Below is a small trained network, with its code and all its weights. Each question gives an input and a class and asks what happens when units are switched off, that is, made to give their printed mean instead of their output.

import numpy as np


def w(rows, s, z=0):
    codes = np.array(rows[::2]) - 128.0
    scale = np.full(codes.shape[1], s)
    scale[-1] = z or s
    return codes * scale


def f(y):
    return y / 2 * (1 + np.tanh(0.7978845608 * (y + 0.044715 * y**3)))


def log_softmax(a):
    a = a - a.max(-1, keepdims=True)
    return a - np.log(np.exp(a).sum(-1, keepdims=True))


def net(x, mask):
    res = np.array(x, float).reshape(1, 6) / 4 @ E
    y = f(res @ A[0][:, :-1].T + A[0][:, -1])
    res = res + np.where(mask, y, B[0][:, -1]) @ B[0][:, :-1]
    return log_softmax(res[-1] @ U[:, :-1].T + U[:, -1])


A, B = {}, {}
E = w([
[128,126,131,130,126,134,121],'x0',
[78,198,68,151,199,142,85],'x1',
[115,110,126,139,140,125,141],'x2',
[164,146,135,99,167,246,188],'x3',
[242,126,137,214,178,107,123],'x4',
[117,148,57,199,47,152,162],'x5',
],0.013)
A[0] = w([
[210,137,143,206,177,142,130,125],'neuron 1',
[124,128,166,112,152,126,110,56],'neuron 2',
[133,122,193,63,208,121,128,103],'neuron 3',
[89,107,112,157,120,68,68,1],'neuron 4',
[135,151,142,121,149,177,166,62],'neuron 5',
[149,143,47,174,56,184,182,86],'neuron 6',
[244,122,127,176,213,119,136,133],'neuron 7',
[119,161,91,194,43,179,182,103],'neuron 8',
[29,101,134,31,123,195,145,140],'neuron 9',
[170,130,126,162,182,108,178,99],'neuron 10',
[129,107,131,101,136,17,71,60],'neuron 11',
[189,72,158,92,66,117,201,102],'neuron 12',
[109,174,77,130,188,149,128,107],'neuron 13',
[124,160,199,104,142,137,75,90],'neuron 14',
[134,130,184,52,235,120,147,107],'neuron 15',
[73,185,74,114,203,171,96,94],'neuron 16',
[142,133,101,98,174,189,199,83],'neuron 17',
[144,144,128,79,150,216,156,93],'neuron 18',
[173,57,152,113,70,116,139,87],'neuron 19',
[46,116,110,80,92,184,163,107],'neuron 20',
[132,112,174,67,187,133,84,119],'neuron 21',
[197,115,169,186,136,151,112,127],'neuron 22',
[164,71,187,85,78,146,213,95],'neuron 23',
[152,35,115,77,179,125,92,117],'neuron 24',
[86,119,99,68,81,97,94,93],'neuron 25',
[183,135,115,118,142,209,170,107],'neuron 26',
[67,133,139,66,83,144,143,106],'neuron 27',
[112,162,85,163,187,162,77,104],'neuron 28',
[137,122,28,155,87,155,130,64],'neuron 29',
[72,139,140,75,120,164,166,97],'neuron 30',
[109,141,87,115,184,152,68,112],'neuron 31',
[134,109,204,96,178,114,87,114],'neuron 32',
[109,168,84,134,191,122,143,71],'neuron 33',
[109,146,183,107,135,114,108,92],'neuron 34',
[144,122,125,72,180,184,180,89],'neuron 35',
[157,155,152,88,173,235,171,59],'neuron 36',
[115,185,59,135,185,107,124,98],'neuron 37',
[146,85,203,105,70,135,181,86],'neuron 38',
],0.011,0.0048)
B[0] = w([
[193,209,151,132,129,64,191,214],'neuron 1',
[109,136,98,122,124,142,132,143],'neuron 2',
[71,102,72,91,73,178,196,207],'neuron 3',
[108,73,130,176,102,76,83,169],'neuron 4',
[113,93,137,177,79,88,77,165],'neuron 5',
[88,123,57,110,77,184,169,211],'neuron 6',
[193,192,142,117,143,60,184,238],'neuron 7',
[71,87,36,80,85,182,190,212],'neuron 8',
[254,253,161,156,151,49,188,253],'neuron 9',
[158,176,152,141,122,103,162,174],'neuron 10',
[70,67,107,208,78,81,57,196],'neuron 11',
[124,118,173,60,183,193,69,234],'neuron 12',
[103,84,180,48,172,177,105,173],'neuron 13',
[131,117,105,145,121,158,179,161],'neuron 14',
[119,98,63,127,55,198,179,219],'neuron 15',
[141,123,192,100,165,193,95,199],'neuron 16',
[105,87,117,168,109,75,72,196],'neuron 17',
[81,74,139,221,120,74,95,206],'neuron 18',
[108,114,160,76,166,153,73,200],'neuron 19',
[159,190,126,148,144,91,157,218],'neuron 20',
[111,119,62,114,91,188,196,196],'neuron 21',
[168,196,143,114,143,88,150,195],'neuron 22',
[128,107,185,75,163,191,78,243],'neuron 23',
[125,139,101,132,123,164,155,178],'neuron 24',
[141,161,162,178,116,72,128,186],'neuron 25',
[102,107,129,206,114,83,86,206],'neuron 26',
[176,205,134,144,156,107,163,205],'neuron 27',
[113,133,174,50,158,159,102,179],'neuron 28',
[119,117,85,107,115,157,147,172],'neuron 29',
[156,168,143,126,148,76,151,193],'neuron 30',
[128,139,151,93,163,173,97,172],'neuron 31',
[101,120,68,92,109,158,172,195],'neuron 32',
[120,135,153,106,153,158,100,161],'neuron 33',
[119,127,99,133,98,111,147,151],'neuron 34',
[112,86,105,207,113,83,53,199],'neuron 35',
[100,62,121,203,116,75,81,224],'neuron 36',
[136,99,170,93,184,171,80,176],'neuron 37',
[126,123,164,78,177,164,80,220],'neuron 38',
],0.0089,0.015)
U = w([
[187,236,177,132,130,70,195,248],'0',
[117,120,28,102,71,209,200,159],'1',
[138,126,249,68,168,204,74,58],'2',
[117,81,134,202,84,54,65,26],'3',
],0.013,0.0013)

Each question gives the input, the list of numbers given to net, and the class t.
The units are the neurons (one row each of A and B). Each row of codes is followed by its name. A weight is (code - 128) times the scale printed after its matrix; where a second scale follows, it is the last column's (A, B and U).
mask holds one flag per neuron, in row order. A switched-off neuron (its flag False) gives its mean, the last column of its row in B, instead of its output. The means were averaged over made-up inputs and are rounded, as every weight is.
A unit's drop is (log p(t) with every unit on - log p(t) with that unit switched off) / (log p(t) with every unit on - log p(t) with every unit switched off).
unit that matters most: the unit with the biggest drop
top k neurons: the k neurons with the biggest drops, biggest first
drop when u is switched off: that unit's drop, to one decimal
input [0,-7,-4,3,5,-4], class 2: unit that matters most	neuron 12
input [7,5,7,-7,7,7], class 0: top 3 neurons	neuron 1; neuron 15; neuron 7
input [-5,-1,-3,6,5,-3], class 3: top 4 neurons	neuron 36; neuron 9; neuron 35; neuron 26
input [-3,8,-5,8,-5,7], class 2: top 2 neurons	neuron 16; neuron 13
input [-4,-3,-1,0,-6,-8], class 1: top 2 neurons	neuron 15; neuron 3
input [-2,-5,1,8,3,7], class 3: top 2 neurons	neuron 26; neuron 36
input [-2,-1,0,-7,-8,-8], class 0: top 3 neurons	neuron 9; neuron 25; neuron 27
input [-2,8,1,7,-3,5], class 2: top 2 neurons	neuron 16; neuron 13
input [0,-7,-3,8,-1,-7], class 3: top 2 neurons	neuron 36; neuron 35
input [-3,-8,6,-3,7,8], class 1: top 2 neurons	neuron 8; neuron 6
input [-5,-1,7,-8,8,6], class 0: top 3 neurons	neuron 1; neuron 7; neuron 36
input [-3,5,1,6,-6,-6], class 0: top 4 neurons	neuron 9; neuron 30; neuron 8; neuron 20
input [-4,3,5,0,6,7], class 1: top 2 neurons	neuron 8; neuron 6
input [8,8,-3,-6,3,-8], class 1: top 2 neurons	neuron 21; neuron 15
input [-4,-2,3,3,6,-8], class 1: unit that matters most	neuron 15
input [4,6,8,7,-1,-1], class 3: drop when neuron 17 is switched off	0.4
input [7,-3,-5,1,-6,5], class 0: drop when neuron 9 is switched off	0.3
input [-1,3,5,5,-3,4], class 3: drop when neuron 15 is switched off	0.1
